Here is a tiny trained network, its code and every weight. The questions are about switching its units off for an input and a class, where a switched-off unit gives its printed mean instead of its output.

import numpy as np


def w(rows, s, z=0):
    codes = np.array(rows[::2]) - 128.0
    scale = np.full(codes.shape[1], s)
    scale[-1] = z or s
    return codes * scale


def norm(h):
    return h / np.sqrt((h * h).mean(-1, keepdims=True) + 1e-5)


def f(y):
    return np.maximum(y, 0)


def log_softmax(a):
    a = a - a.max(-1, keepdims=True)
    return a - np.log(np.exp(a).sum(-1, keepdims=True))


def net(x, mask):
    res = np.array(x, float).reshape(1, 7) / 4 @ E
    u = 0
    for l in range(3):
        y = f(norm(res) @ A[l][:, :-1].T + A[l][:, -1])
        res = res + np.where(mask[u : u + 10], y, B[l][:, -1]) @ B[l][:, :-1]
        u += 10
    return log_softmax(norm(res)[-1] @ U[:, :-1].T + U[:, -1])


A, B = {}, {}
E = w([
[4,164,212],'x0',
[84,136,132],'x1',
[11,35,93],'x2',
[221,9,153],'x3',
[151,238,166],'x4',
[136,144,3],'x5',
[117,108,195],'x6',
],0.0051)
A[0] = w([
[157,104,113,156],'0.n0',
[166,127,189,4],'0.n1',
[119,136,181,39],'0.n2',
[64,98,95,207],'0.n3',
[170,102,76,30],'0.n4',
[140,169,216,89],'0.n5',
[179,104,1,120],'0.n6',
[43,223,90,199],'0.n7',
[118,194,82,178],'0.n8',
[90,163,182,225],'0.n9',
],0.0098,0.0017)
B[0] = w([
[143,96,113,165],'0.n0',
[164,107,82,160],'0.n1',
[139,224,157,155],'0.n2',
[102,136,66,219],'0.n3',
[216,113,192,170],'0.n4',
[190,254,154,188],'0.n5',
[83,82,205,234],'0.n6',
[125,138,8,254],'0.n7',
[60,123,27,193],'0.n8',
[172,159,19,206],'0.n9',
],0.0063,0.0054)
A[1] = w([
[222,123,159,71],'1.n0',
[121,210,254,250],'1.n1',
[157,170,58,83],'1.n2',
[135,185,166,88],'1.n3',
[165,147,123,40],'1.n4',
[204,142,179,18],'1.n5',
[29,99,59,151],'1.n6',
[135,117,190,156],'1.n7',
[165,123,126,80],'1.n8',
[140,200,179,79],'1.n9',
],0.0089,0.0012)
B[1] = w([
[81,89,145,184],'1.n0',
[132,221,95,186],'1.n1',
[108,83,175,190],'1.n2',
[255,139,77,157],'1.n3',
[137,103,116,145],'1.n4',
[119,125,91,173],'1.n5',
[96,155,201,254],'1.n6',
[41,185,74,154],'1.n7',
[123,102,138,146],'1.n8',
[156,151,163,166],'1.n9',
],0.0068,0.006)
A[2] = w([
[183,199,13,4],'2.n0',
[151,133,193,246],'2.n1',
[117,58,215,131],'2.n2',
[179,223,1,89],'2.n3',
[88,165,139,69],'2.n4',
[209,5,63,40],'2.n5',
[77,191,200,115],'2.n6',
[86,162,37,57],'2.n7',
[241,156,155,165],'2.n8',
[163,180,64,185],'2.n9',
],0.0069,0.0011)
B[2] = w([
[114,117,158,218],'2.n0',
[91,134,45,160],'2.n1',
[136,59,128,191],'2.n2',
[97,80,153,254],'2.n3',
[150,91,165,165],'2.n4',
[147,56,253,221],'2.n5',
[119,155,238,174],'2.n6',
[51,106,168,219],'2.n7',
[159,114,71,197],'2.n8',
[171,12,58,205],'2.n9',
],0.0063,0.0043)
U = w([
[166,55,156,200],'0',
[233,61,179,141],'1',
[148,212,144,1],'2',
[75,135,31,97],'3',
[230,254,116,163],'4',
[77,159,50,172],'5',
],0.012,0.0036)

Each question gives the input, the list of numbers given to net, and the class t.
The units are the neurons (one row each of A and B). Each row of codes is followed by its name. A weight is (code - 128) times the scale printed after its matrix; where a second scale follows, it is the last column's (A, B and U).
mask holds one flag per neuron, layer by layer. A switched-off neuron (its flag False) gives its mean, the last column of its row in B, instead of its output. The means were averaged over made-up inputs and are rounded, as every weight is.
A unit's drop is (log p(t) with every unit on - log p(t) with that unit switched off) / (log p(t) with every unit on - log p(t) with every unit switched off).
The circuit of an input: a set's keep is (log p(t) with only the set's units on - log p(t) with every unit switched off) / (log p(t) with every unit on - log p(t) with every unit switched off). Starting from the 12 units with the biggest drops (on a tie, the unit counted first), units are removed one at a time, each time the one whose removal leaves the highest keep (on an exact tie, the one counted first), for as long as the keep stays at least 0.8.
circuit, biggest first: the units of the circuit, biggest drop first
k most important neurons: the k neurons with the biggest drops, biggest first
k most important neurons of layer l: the k neurons of layer l with the biggest drops, biggest first
drop of u: that unit's drop, to one decimal
input [-7,2,3,-1,3,1,1], class 1: circuit, biggest first	[0.n4]
input [1,2,-3,2,-3,5,-4], class 1: circuit, biggest first	[0.n4, 2.n5]
input [0,0,3,-6,1,-6,3], class 4: 3 most important neurons of layer 0	[0.n5, 0.n2, 0.n8]
input [7,2,-4,8,-6,-2,7], class 4: 3 most important neurons of layer 1	[1.n1, 1.n7, 1.n2]
input [4,4,6,8,6,-1,5], class 5: 2 most important neurons	[1.n7, 1.n1]
input [3,0,-7,2,-6,-8,-7], class 4: circuit, biggest first	[0.n5, 1.n1]
input [3,8,2,-2,-4,-6,-1], class 2: 2 most important neurons	[1.n6, 2.n6]
input [6,3,-4,-2,-8,2,6], class 2: circuit, biggest first	[1.n6, 2.n6, 2.n9]
input [5,-1,-4,-2,-1,-2,-2], class 4: 2 most important neurons	[0.n5, 0.n2]
input [7,8,-3,8,-7,-4,8], class 2: 2 most important neurons of layer 1	[1.n1, 1.n7]
input [6,-3,-7,1,-1,7,2], class 5: 2 most important neurons	[0.n8, 2.n5]
input [-8,0,-4,-7,3,0,5], class 3: 2 most important neurons	[0.n8, 2.n5]
input [-4,7,-6,-5,-1,4,0], class 3: 2 most important neurons of layer 0	[0.n8, 0.n7]
input [4,0,-4,7,-3,-4,4], class 4: 2 most important neurons of layer 0	[0.n5, 0.n7]
input [1,-3,-7,3,3,2,-4], class 1: 3 most important neurons of layer 2	[2.n9, 2.n3, 2.n0]
input [-3,8,-6,1,5,7,-4], class 1: drop of 0.n6	0.1
input [4,-7,-4,8,5,-6,6], class 4: drop of 1.n1	0.1
input [-6,-3,-6,-7,2,0,-1], class 3: drop of 0.n8	0.5
